Below are the code and all the weights of a small trained network. Each question names an input and a class and asks about switching units off, where a switched-off unit gives its printed mean instead of its output.

import numpy as np


def w(rows, s, z=0):
    codes = np.array(rows[::2]) - 128.0
    scale = np.full(codes.shape[1], s)
    scale[-1] = z or s
    return codes * scale


def norm(h):
    return h / np.sqrt((h * h).mean(-1, keepdims=True) + 1e-5)


def f(y):
    return y / 2 * (1 + np.tanh(0.7978845608 * (y + 0.044715 * y**3)))


def log_softmax(a):
    a = a - a.max(-1, keepdims=True)
    return a - np.log(np.exp(a).sum(-1, keepdims=True))


def net(x, mask):
    res = np.array(x, float).reshape(1, 4) / 4 @ E
    u = 0
    for l in range(4):
        y = f(norm(res) @ A[l][:, :-1].T + A[l][:, -1])
        res = res + np.where(mask[u : u + 4], y, B[l][:, -1]) @ B[l][:, :-1]
        u += 4
    return log_softmax(norm(res)[-1] @ U[:, :-1].T + U[:, -1])


A, B = {}, {}
E = w([
[86,244,187,124,150],'x0',
[207,170,143,135,94],'x1',
[80,119,169,86,2],'x2',
[100,136,212,207,107],'x3',
],0.004)
A[0] = w([
[217,145,149,202,119,73],'L0N1',
[138,247,179,93,61,3],'L0N2',
[188,135,95,82,127,29],'L0N3',
[165,123,147,173,69,127],'L0N4',
],0.011,0.0027)
B[0] = w([
[203,144,119,185,96,187],'L0N1',
[215,255,140,4,112,253],'L0N2',
[84,23,125,158,137,159],'L0N3',
[177,92,136,31,86,184],'L0N4',
],0.0085,0.0048)
A[1] = w([
[155,127,168,141,157,117],'L1N1',
[254,138,146,229,171,8],'L1N2',
[197,155,246,181,94,105],'L1N3',
[205,72,98,163,183,106],'L1N4',
],0.011,0.0017)
B[1] = w([
[107,95,88,138,109,142],'L1N1',
[119,196,155,228,2,254],'L1N2',
[70,49,32,28,202,244],'L1N3',
[180,153,70,157,149,238],'L1N4',
],0.011,0.0043)
A[2] = w([
[153,151,98,115,68,97],'L2N1',
[121,88,158,102,15,7],'L2N2',
[132,109,156,59,168,30],'L2N3',
[244,91,154,102,136,83],'L2N4',
],0.011,0.0016)
B[2] = w([
[129,100,221,83,105,253],'L2N1',
[137,64,142,210,165,251],'L2N2',
[91,166,95,254,67,218],'L2N3',
[39,74,33,55,97,236],'L2N4',
],0.0075,0.0033)
A[3] = w([
[82,26,252,194,175,2],'L3N1',
[99,56,130,148,99,67],'L3N2',
[63,167,141,145,193,107],'L3N3',
[89,67,126,89,43,128],'L3N4',
],0.013,0.0017)
B[3] = w([
[167,126,229,203,249,217],'L3N1',
[157,191,153,76,143,212],'L3N2',
[39,119,148,127,104,168],'L3N3',
[123,71,176,165,132,254],'L3N4',
],0.014,0.0056)
U = w([
[164,198,136,39,107,251],'0',
[172,22,146,83,96,90],'1',
[24,148,120,142,139,51],'2',
[185,156,82,242,63,153],'3',
[162,91,2,132,200,10],'4',
[144,98,217,191,205,145],'5',
],0.013,0.0017)

Each question gives the input, the list of numbers given to net, and the class t.
The units are the neurons (one row each of A and B). Each row of codes is followed by its name. A weight is (code - 128) times the scale printed after its matrix; where a second scale follows, it is the last column's (A, B and U).
mask holds one flag per neuron, layer by layer. A switched-off neuron (its flag False) gives its mean, the last column of its row in B, instead of its output. The means were averaged over made-up inputs and are rounded, as every weight is.
A unit's drop is (log p(t) with every unit on - log p(t) with that unit switched off) / (log p(t) with every unit on - log p(t) with every unit switched off).
The circuit of an input: a set's keep is (log p(t) with only the set's units on - log p(t) with every unit switched off) / (log p(t) with every unit on - log p(t) with every unit switched off). Starting from the 12 units with the biggest drops (on a tie, the unit counted first), units are removed one at a time, each time the one whose removal leaves the highest keep (on an exact tie, the one counted first), for as long as the keep stays at least 0.8.
circuit, biggest first: the units of the circuit, biggest drop first
unit that matters most: the unit with the biggest drop
top k neurons: the k neurons with the biggest drops, biggest first
k most important neurons of layer l: the k neurons of layer l with the biggest drops, biggest first
drop of u: that unit's drop, to one decimal
input [-4,5,-1,-6], class 4: unit that matters most	L0N3
input [8,-2,-1,8], class 2: circuit, biggest first	(L1N3; L3N3)
input [6,7,-8,7], class 3: top 3 neurons	(L1N2; L0N1; L3N2)
input [-5,0,0,-1], class 4: circuit, biggest first	(L1N2; L0N2; L1N4)
input [-4,5,0,-7], class 4: circuit, biggest first	(L1N4; L1N2; L0N3)
input [-3,7,-2,-6], class 3: circuit, biggest first	(L0N1; L1N2)
input [-5,-4,1,-6], class 4: top 4 neurons	(L1N2; L0N2; L0N4; L2N1)
input [0,6,4,-8], class 1: top 4 neurons	(L1N2; L3N1; L3N4; L2N4)
input [-5,3,-8,-6], class 3: top 3 neurons	(L1N2; L1N3; L0N4)
input [5,-6,-6,-1], class 2: top 3 neurons	(L3N3; L2N1; L2N2)
input [7,0,-4,-5], class 2: top 3 neurons	(L0N1; L1N2; L3N3)
input [-6,0,4,2], class 5: 2 most important neurons of layer 0	(L0N2; L0N1)
input [-5,-1,0,-3], class 4: top 2 neurons	(L1N2; L0N2)
input [-2,3,3,1], class 1: unit that matters most	L3N4
input [0,4,-2,8], class 1: top 2 neurons	(L1N3; L0N4)
input [-2,3,0,1], class 1: top 3 neurons	(L0N4; L1N3; L2N1)
input [4,-8,-5,-8], class 2: top 4 neurons	(L3N3; L0N1; L1N3; L3N1)
input [1,-4,5,8], class 2: top 3 neurons	(L1N3; L1N2; L3N1)
input [6,8,-6,3], class 0: top 2 neurons	(L0N2; L1N3)
input [2,-2,3,1], class 0: circuit, biggest first	(L0N2)
input [-4,-4,-1,1], class 4: top 2 neurons	(L0N1; L1N2)
input [8,-8,-4,8], class 2: top 3 neurons	(L3N3; L2N2; L2N1)
input [-2,-2,-4,3], class 3: drop of L1N2	0.5
input [-5,8,2,4], class 1: drop of L1N3	0.1
input [7,2,-6,0], class 0: drop of L2N3	0.3
input [8,1,6,5], class 0: drop of L0N2	1.8
input [-8,-2,-6,5], class 3: circuit, biggest first	(L1N2)
